Rows and roughly how far along a hidden order each lies, from 0 to 12:
[-.25, -.14, .15, .16, -.01, .00, -.27, .00, .24, -.14, -.19, -.06, -.04, -.21, .07, .08, -.03, -.41, .19, -.13]	9
[.26, -.02, -.48, .06, .02, .15, .01, .29, -.22, .08, -.20, -.18, -.24, -.18, -.11, .09, -.33, .18, .03, .28]	6
[-.22, .19, -.39, .06, -.25, -.37, -.01, .03, .08, -.14, .08, -.16, .03, .01, -.15, .20, -.10, -.12, .10, .08]	9
[.15, .09, .68, .16, -.17, -.31, .07, -.27, -.08, .19, -.12, -.23, .06, .21, .05, -.02, -.19, -.12, -.20, .13]	6
[.26, -.20, .25, -.26, -.17, -.12, -.04, .01, -.02, .22, -.08, .06, .04, .03, .42, .27, .05, -.14, .31, -.01]	6
[.23, -.01, .74, .04, -.04, -.24, .18, -.09, -.02, -.25, .05, -.24, .01, .43, -.05, -.04, -.14, .25, .17, -.02]	2
[-.08, .03, -.55, .12, -.11, -.03, -.03, .36, .00, -.07, .05, -.14, .03, .07, -.21, .01, .12, .03, .36, .14]	4
[.20, .01, .35, -.07, .16, -.26, -.02, -.09, -.04, .19, .00, -.09, .08, .03, .02, -.10, .20, -.04, .09, -.03]	0
[.42, .14, .71, .23, .09, -.23, .12, -.04, -.22, .00, -.01, .21, -.26, -.07, .15, -.04, -.44, .21, -.17, -.09]	1
[-.06, -.35, -.47, -.03, -.31, .60, -.10, .40, .04, -.31, -.18, .02, .16, .33, .01, .31, .07, .15, .32, .00]	6
[.13, -.03, -.69, -.21, -.18, .05, -.08, .39, -.07, .03, .07, .22, -.13, -.11, .14, .26, -.04, .22, .34, .02]	6
[-.25, .08, -.34, -.15, -.17, .15, -.22, .07, .26, -.06, -.05, -.01, .09, .24, .05, .26, .08, -.42, -.07, .00]	4
[.02, -.12, -.18, -.28, -.13, .21, .09, -.08, -.05, .06, -.19, -.23, .19, .27, .08, .27, .05, -.04, -.04, .13]	3
[.20, -.03, .45, .07, .01, -.01, .05, .19, -.15, -.06, -.01, -.08, -.04, -.03, -.10, .21, .06, .05, .28, .06]	4
[.19, -.28, .58, .26, -.03, -.10, .08, -.14, -.19, .08, -.23, -.28, .13, .03, .04, -.10, -.03, .04, .08, .02]	5
[.02, -.13, -.36, -.09, -.32, .24, -.18, .35, .06, .01, -.13, .01, -.11, -.04, .15, .31, -.06, -.12, .39, .16]	12
[-.10, .01, -.77, .13, .08, -.19, .08, .18, -.14, -.16, .07, -.02, -.08, -.21, -.34, -.12, .00, .54, .23, .02]	6
[.17, -.16, .11, -.08, -.23, -.27, .11, .01, -.09, -.31, -.07, -.04, -.07, .03, .20, .32, -.26, .30, .34, -.11]	10
[-.24, -.02, -.39, -.14, -.06, .16, -.36, .22, .09, .06, -.05, .08, .09, -.06, .02, .21, .30, -.19, .15, -.03]	4
[-.15, .12, .02, -.26, .44, .19, -.26, -.05, .26, .26, .02, .04, -.10, -.33, .01, -.08, .24, -.46, -.07, .02]	2
[.23, -.08, .25, .43, -.21, -.11, .19, .11, -.30, .15, .01, .10, .07, .12, .02, -.21, -.16, .25, -.03, .08]	1
